Here is a tiny trained network, its code and every weight. The questions are about switching its units off for an input and a class, where a switched-off unit gives its printed mean instead of its output.

import numpy as np


def w(rows, s, z=0):
    codes = np.array(rows[::2]) - 128.0
    scale = np.full(codes.shape[1], s)
    scale[-1] = z or s
    return codes * scale


def norm(h):
    return h / np.sqrt((h * h).mean(-1, keepdims=True) + 1e-5)


def f(y):
    return np.maximum(y, 0)


def log_softmax(a):
    a = a - a.max(-1, keepdims=True)
    return a - np.log(np.exp(a).sum(-1, keepdims=True))


def net(x, mask):
    res = np.array(x, float).reshape(1, 4) / 4 @ E
    u = 0
    for l in range(3):
        y = f(norm(res) @ A[l][:, :-1].T + A[l][:, -1])
        res = res + np.where(mask[u : u + 4], y, B[l][:, -1]) @ B[l][:, :-1]
        u += 4
    return log_softmax(norm(res)[-1] @ U[:, :-1].T + U[:, -1])


A, B = {}, {}
E = w([
[189,149,81,86,3,111,82,183],'x0',
[112,119,110,57,71,154,114,104],'x1',
[13,223,59,133,142,148,191,177],'x2',
[140,92,170,175,81,35,161,183],'x3',
],0.012)
A[0] = w([
[18,67,158,64,121,118,150,82,1],'L0N1',
[74,193,86,84,149,199,132,99,18],'L0N2',
[94,74,141,3,99,161,111,52,44],'L0N3',
[69,163,95,26,113,213,110,78,77],'L0N4',
],0.027,0.0067)
B[0] = w([
[87,168,213,167,56,185,136,109,185],'L0N1',
[98,126,68,105,170,178,63,191,241],'L0N2',
[67,76,186,158,61,218,130,107,216],'L0N3',
[156,84,1,60,84,156,158,118,250],'L0N4',
],0.02,0.018)
A[1] = w([
[214,1,161,104,48,105,97,134,252],'L1N1',
[116,218,72,148,83,86,152,191,110],'L1N2',
[64,133,141,142,131,62,219,108,41],'L1N3',
[157,106,138,106,158,215,101,29,101],'L1N4',
],0.03,0.0037)
B[1] = w([
[249,254,134,178,154,54,130,90,252],'L1N1',
[119,98,196,94,113,152,137,245,180],'L1N2',
[106,67,70,142,105,57,177,88,153],'L1N3',
[181,179,197,82,200,99,74,120,193],'L1N4',
],0.019,0.031)
A[2] = w([
[153,108,215,139,243,118,78,81,216],'L2N1',
[149,118,148,160,159,34,119,36,29],'L2N2',
[2,164,136,216,217,124,147,130,249],'L2N3',
[60,131,217,238,138,46,193,78,6],'L2N4',
],0.029,0.0015)
B[2] = w([
[134,178,97,188,178,94,70,116,241],'L2N1',
[167,182,148,126,206,236,110,132,254],'L2N2',
[56,66,200,74,190,128,112,178,161],'L2N3',
[146,178,5,50,92,124,110,92,220],'L2N4',
],0.023,0.02)
U = w([
[79,113,227,123,129,125,138,253,151],'0',
[140,25,149,202,126,92,153,72,2],'1',
[96,113,21,61,144,208,108,158,172],'2',
[208,159,96,106,63,76,166,173,59],'3',
[74,15,108,114,103,36,222,132,60],'4',
[240,229,141,162,188,115,84,78,170],'5',
[111,139,206,182,10,198,125,43,126],'6',
[60,122,125,187,179,90,65,85,69],'7',
],0.014,0.0086)

Each question gives the input, the list of numbers given to net, and the class t.
The units are the neurons (one row each of A and B). Each row of codes is followed by its name. A weight is (code - 128) times the scale printed after its matrix; where a second scale follows, it is the last column's (A, B and U).
mask holds one flag per neuron, layer by layer. A switched-off neuron (its flag False) gives its mean, the last column of its row in B, instead of its output. The means were averaged over made-up inputs and are rounded, as every weight is.
A unit's drop is (log p(t) with every unit on - log p(t) with that unit switched off) / (log p(t) with every unit on - log p(t) with every unit switched off).
The circuit of an input: a set's keep is (log p(t) with only the set's units on - log p(t) with every unit switched off) / (log p(t) with every unit on - log p(t) with every unit switched off). Starting from all 12 units, units are removed one at a time, each time the one whose removal leaves the highest keep (on an exact tie, the one counted first), for as long as the keep stays at least 0.8.
circuit, biggest first: the units of the circuit, biggest drop first
unit that matters most: the unit with the biggest drop
k most important neurons: the k neurons with the biggest drops, biggest first
k most important neurons of layer l: the k neurons of layer l with the biggest drops, biggest first
drop when u is switched off: that unit's drop, to one decimal
input [-3,-4,7,1], class 0: unit that matters most => L0N4
input [-1,8,3,6], class 6: circuit, biggest first => (L0N1; L1N1)
input [-1,-8,1,2], class 2: 4 most important neurons => (L0N4; L0N2; L1N1; L2N4)
input [-6,5,-4,-5], class 6: 2 most important neurons of layer 0 => (L0N3; L0N1)
input [7,-6,3,8], class 0: circuit, biggest first => (L1N2; L0N3; L0N4)
input [-3,-2,2,4], class 2: circuit, biggest first => (L0N4; L0N2; L2N4; L1N1)
input [-2,4,5,7], class 2: circuit, biggest first => (L0N2; L2N4; L0N4; L1N1)
input [5,3,5,3], class 0: circuit, biggest first => (L1N2; L0N3; L2N4; L1N1)
input [-7,7,8,5], class 0: 2 most important neurons => (L0N1; L2N4)
input [-2,1,-3,-8], class 2: 2 most important neurons => (L0N4; L0N2)
input [-3,5,1,0], class 6: 2 most important neurons => (L0N1; L0N3)
input [-6,2,7,5], class 0: 2 most important neurons => (L1N1; L2N3)
input [1,5,8,8], class 0: 3 most important neurons => (L1N2; L0N3; L1N1)
input [-5,6,4,0], class 2: unit that matters most => L0N2
input [-2,-4,5,5], class 4: 3 most important neurons of layer 1 => (L1N3; L1N1; L1N2)
input [1,-5,3,1], class 4: 2 most important neurons => (L0N2; L1N3)
input [-3,6,5,4], class 0: 2 most important neurons => (L0N1; L2N4)
input [0,8,1,6], class 6: 2 most important neurons => (L0N1; L1N1)
input [-7,-1,0,3], class 2: 2 most important neurons of layer 0 => (L0N4; L0N2)
input [-6,5,-2,-4], class 6: 2 most important neurons => (L0N3; L0N1)
input [7,8,0,-6], class 2: circuit, biggest first => (L0N4)
input [-7,4,8,3], class 0: 2 most important neurons of layer 2 => (L2N4; L2N3)
input [-3,-7,8,6], class 4: drop when L0N3 is switched off => 0.2
